Below is a small trained network, with its code and all its weights. Each question gives an input and a class and asks what happens when units are switched off, that is, made to give their printed mean instead of their output.

import numpy as np


def w(rows, s, z=0):
    codes = np.array(rows[::2]) - 128.0
    scale = np.full(codes.shape[1], s)
    scale[-1] = z or s
    return codes * scale


def norm(h):
    return h / np.sqrt((h * h).mean(-1, keepdims=True) + 1e-5)


def f(y):
    return np.maximum(y, 0)


def log_softmax(a):
    a = a - a.max(-1, keepdims=True)
    return a - np.log(np.exp(a).sum(-1, keepdims=True))


def net(x, mask):
    res = np.array(x, float).reshape(1, 5) / 4 @ E
    u = 0
    for l in range(2):
        y = f(norm(res) @ A[l][:, :-1].T + A[l][:, -1])
        res = res + np.where(mask[u : u + 4], y, B[l][:, -1]) @ B[l][:, :-1]
        u += 4
    return log_softmax(norm(res)[-1] @ U[:, :-1].T + U[:, -1])


A, B = {}, {}
E = w([
[157,47,151,210,81,152,183,94,91,194,88],'x0',
[198,132,118,142,131,91,80,180,145,187,205],'x1',
[45,112,57,143,147,197,99,123,149,131,152],'x2',
[64,61,92,118,174,186,81,169,104,101,2],'x3',
[60,109,147,120,105,52,113,254,178,29,107],'x4',
],0.0077)
A[0] = w([
[160,16,99,246,92,130,99,157,122,255,137,3],'L0N0',
[44,95,155,160,41,133,149,182,174,105,49,117],'L0N1',
[183,77,178,199,102,125,186,96,101,128,102,61],'L0N2',
[69,107,151,122,128,94,102,217,123,104,66,105],'L0N3',
],0.0072,0.0034)
B[0] = w([
[149,184,175,17,144,231,235,110,51,162,150,254],'L0N0',
[127,153,84,199,133,122,162,2,169,164,61,253],'L0N1',
[177,217,145,107,119,134,33,143,110,148,197,223],'L0N2',
[144,77,44,180,145,152,176,148,106,65,118,254],'L0N3',
],0.0087,0.0055)
A[1] = w([
[104,92,110,105,116,110,134,245,158,50,255,2],'L1N0',
[15,30,135,114,190,218,102,157,73,180,56,92],'L1N1',
[127,199,162,74,144,145,184,86,132,156,132,126],'L1N2',
[52,98,149,45,106,153,147,152,125,115,145,28],'L1N3',
],0.006,0.0037)
B[1] = w([
[40,143,168,218,2,94,143,125,182,210,185,180],'L1N0',
[97,43,111,118,160,109,154,145,92,47,74,229],'L1N1',
[135,71,139,112,76,193,150,140,117,198,129,255],'L1N2',
[152,120,122,137,116,105,124,165,202,160,63,134],'L1N3',
],0.0077,0.0055)
U = w([
[48,158,127,197,77,81,119,167,245,134,195,6],'0',
[236,183,177,45,152,179,157,94,76,190,165,182],'1',
[70,36,44,163,186,137,145,164,148,2,4,205],'2',
],0.0089,0.0016)

Each question gives the input, the list of numbers given to net, and the class t.
The units are the neurons (one row each of A and B). Each row of codes is followed by its name. A weight is (code - 128) times the scale printed after its matrix; where a second scale follows, it is the last column's (A, B and U).
mask holds one flag per neuron, layer by layer. A switched-off neuron (its flag False) gives its mean, the last column of its row in B, instead of its output. The means were averaged over made-up inputs and are rounded, as every weight is.
A unit's drop is (log p(t) with every unit on - log p(t) with that unit switched off) / (log p(t) with every unit on - log p(t) with every unit switched off).
The circuit of an input: a set's keep is (log p(t) with only the set's units on - log p(t) with every unit switched off) / (log p(t) with every unit on - log p(t) with every unit switched off). Starting from all 8 units, units are removed one at a time, each time the one whose removal leaves the highest keep (on an exact tie, the one counted first), for as long as the keep stays at least 0.8.
units of the circuit, in order: the units of the circuit, biggest drop first
top k neurons: the k neurons with the biggest drops, biggest first
drop when u is switched off: that unit's drop, to one decimal
input [-6,6,2,3,6], class 0: units of the circuit, in order => (L1N0)
input [-3,2,-4,-4,1], class 0: top 2 neurons => (L0N0; L0N1)
input [2,-4,-1,-6,8], class 2: top 4 neurons => (L0N1; L0N3; L1N0; L0N2)
input [-5,8,-2,1,-1], class 0: top 3 neurons => (L0N0; L0N1; L1N0)
input [-6,-2,-8,-3,5], class 0: units of the circuit, in order => (L1N0; L0N0)
input [-2,5,1,-8,-1], class 0: top 2 neurons => (L0N0; L0N1)
input [-7,5,1,-4,-2], class 0: top 4 neurons => (L0N0; L0N1; L1N0; L0N2)
input [-8,8,6,-8,-2], class 0: drop when L0N0 is switched off => 0.4
input [-8,8,-6,5,-1], class 0: drop when L0N0 is switched off => 0.4
input [-7,1,-3,-3,3], class 0: drop when L1N0 is switched off => 0.1
input [6,-2,-8,5,0], class 1: drop when L0N2 is switched off => 0.8
